Here is a tiny trained network, its code and every weight. The questions are about switching its units off for an input and a class, where a switched-off unit gives its printed mean instead of its output.

import numpy as np


def w(rows, s, z=0):
    codes = np.array(rows[::2]) - 128.0
    scale = np.full(codes.shape[1], s)
    scale[-1] = z or s
    return codes * scale


def f(y):
    return y / 2 * (1 + np.tanh(0.7978845608 * (y + 0.044715 * y**3)))


def log_softmax(a):
    a = a - a.max(-1, keepdims=True)
    return a - np.log(np.exp(a).sum(-1, keepdims=True))


def net(x, mask):
    res = np.array(x, float).reshape(1, 5) / 4 @ E
    y = f(res @ A[0][:, :-1].T + A[0][:, -1])
    res = res + np.where(mask, y, B[0][:, -1]) @ B[0][:, :-1]
    return log_softmax(res[-1] @ U[:, :-1].T + U[:, -1])


A, B = {}, {}
E = w([
[87,212,135,88,163,95,128,106,113,124,213,64],'x0',
[135,163,127,220,54,117,193,138,115,23,157,144],'x1',
[121,129,154,141,130,150,103,155,112,105,113,102],'x2',
[146,106,107,127,143,206,126,244,137,135,191,166],'x3',
[113,120,134,139,128,113,121,138,133,131,131,131],'x4',
],0.011)
A[0] = w([
[122,134,144,86,142,151,132,93,122,138,105,95,143],'n0',
[149,96,105,82,206,172,90,208,160,156,194,161,110],'n1',
[108,107,144,86,155,81,103,60,123,176,14,97,253],'n2',
[123,177,132,209,67,74,167,67,163,23,104,133,134],'n3',
[98,208,161,63,180,141,129,138,134,159,232,82,143],'n4',
[151,140,97,185,72,187,196,218,126,45,254,198,23],'n5',
[146,98,159,161,89,140,152,121,102,101,61,169,180],'n6',
[152,82,107,118,125,159,111,147,133,145,85,157,188],'n7',
[141,57,112,110,138,210,121,184,163,194,104,188,156],'n8',
[104,138,156,106,163,138,113,162,100,144,212,113,123],'n9',
[99,233,141,104,149,83,122,81,114,70,251,42,170],'n10',
],0.0096,0.0046)
B[0] = w([
[118,142,121,123,152,79,130,106,151,157,152,141,151],'n0',
[110,140,119,159,60,187,178,142,98,169,203,104,204],'n1',
[145,123,149,145,183,113,70,125,197,94,41,146,215],'n2',
[137,74,87,113,76,101,166,161,31,62,139,177,237],'n3',
[124,134,37,143,132,162,105,136,134,139,231,50,213],'n4',
[127,144,168,112,224,88,45,76,210,158,33,106,237],'n5',
[141,79,67,135,80,126,127,115,132,77,99,165,187],'n6',
[111,151,211,130,112,132,157,121,127,128,94,146,174],'n7',
[117,149,248,127,113,135,211,136,94,130,113,177,205],'n8',
[144,137,59,92,109,161,158,108,161,192,182,101,172],'n9',
[120,179,247,104,197,76,139,161,62,158,212,94,250],'n10',
],0.011,0.017)
U = w([
[154,104,131,138,141,129,62,85,255,130,8,178,230],'0',
[103,163,198,105,89,111,211,170,12,136,166,155,150],'1',
[140,172,108,77,234,73,12,96,183,151,129,62,160],'2',
[117,142,32,109,55,181,148,141,102,172,203,80,6],'3',
[159,63,27,129,5,110,137,134,58,68,111,174,88],'4',
],0.0064,0.0019)

Each question gives the input, the list of numbers given to net, and the class t.
The units are the neurons (one row each of A and B). Each row of codes is followed by its name. A weight is (code - 128) times the scale printed after its matrix; where a second scale follows, it is the last column's (A, B and U).
mask holds one flag per neuron, in row order. A switched-off neuron (its flag False) gives its mean, the last column of its row in B, instead of its output. The means were averaged over made-up inputs and are rounded, as every weight is.
A unit's drop is (log p(t) with every unit on - log p(t) with that unit switched off) / (log p(t) with every unit on - log p(t) with every unit switched off).
The circuit of an input: a set's keep is (log p(t) with only the set's units on - log p(t) with every unit switched off) / (log p(t) with every unit on - log p(t) with every unit switched off). Starting from all 11 units, units are removed one at a time, each time the one whose removal leaves the highest keep (on an exact tie, the one counted first), for as long as the keep stays at least 0.8.
units of the circuit, in order: the units of the circuit, biggest drop first
k most important neurons: the k neurons with the biggest drops, biggest first
drop when u is switched off: that unit's drop, to one decimal
input [6,5,7,1,-7], class 2: units of the circuit, in order => n5
input [1,-1,4,6,0], class 3: units of the circuit, in order => n10, n1
input [2,-3,-5,1,-5], class 3: units of the circuit, in order => n5, n10, n4
input [0,1,4,-1,-7], class 4: units of the circuit, in order => n5, n10
input [-8,0,5,-3,-3], class 0: 4 most important neurons => n2, n3, n1, n4
input [-7,-2,-3,0,-4], class 0: 4 most important neurons => n10, n3, n1, n2
input [-5,7,5,1,-3], class 0: 2 most important neurons => n5, n1
input [-7,2,-6,3,5], class 0: 3 most important neurons => n10, n5, n3
input [-7,-5,-6,1,-3], class 1: 4 most important neurons => n8, n5, n1, n7
input [-3,2,-5,0,7], class 4: 2 most important neurons => n10, n2
input [-3,4,7,1,1], class 0: 2 most important neurons => n5, n1
input [-1,4,5,7,4], class 0: 2 most important neurons => n5, n10
input [0,1,-5,-7,-1], class 4: 2 most important neurons => n5, n3
input [0,8,-6,-7,7], class 4: units of the circuit, in order => n3
input [4,-1,5,1,5], class 3: 2 most important neurons => n5, n2
input [-8,-5,-8,4,-5], class 1: drop when n8 is switched off => 0.1
input [-1,-3,1,-5,3], class 0: drop when n10 is switched off => 0.3
input [-4,7,-6,3,4], class 0: drop when n5 is switched off => 1.7
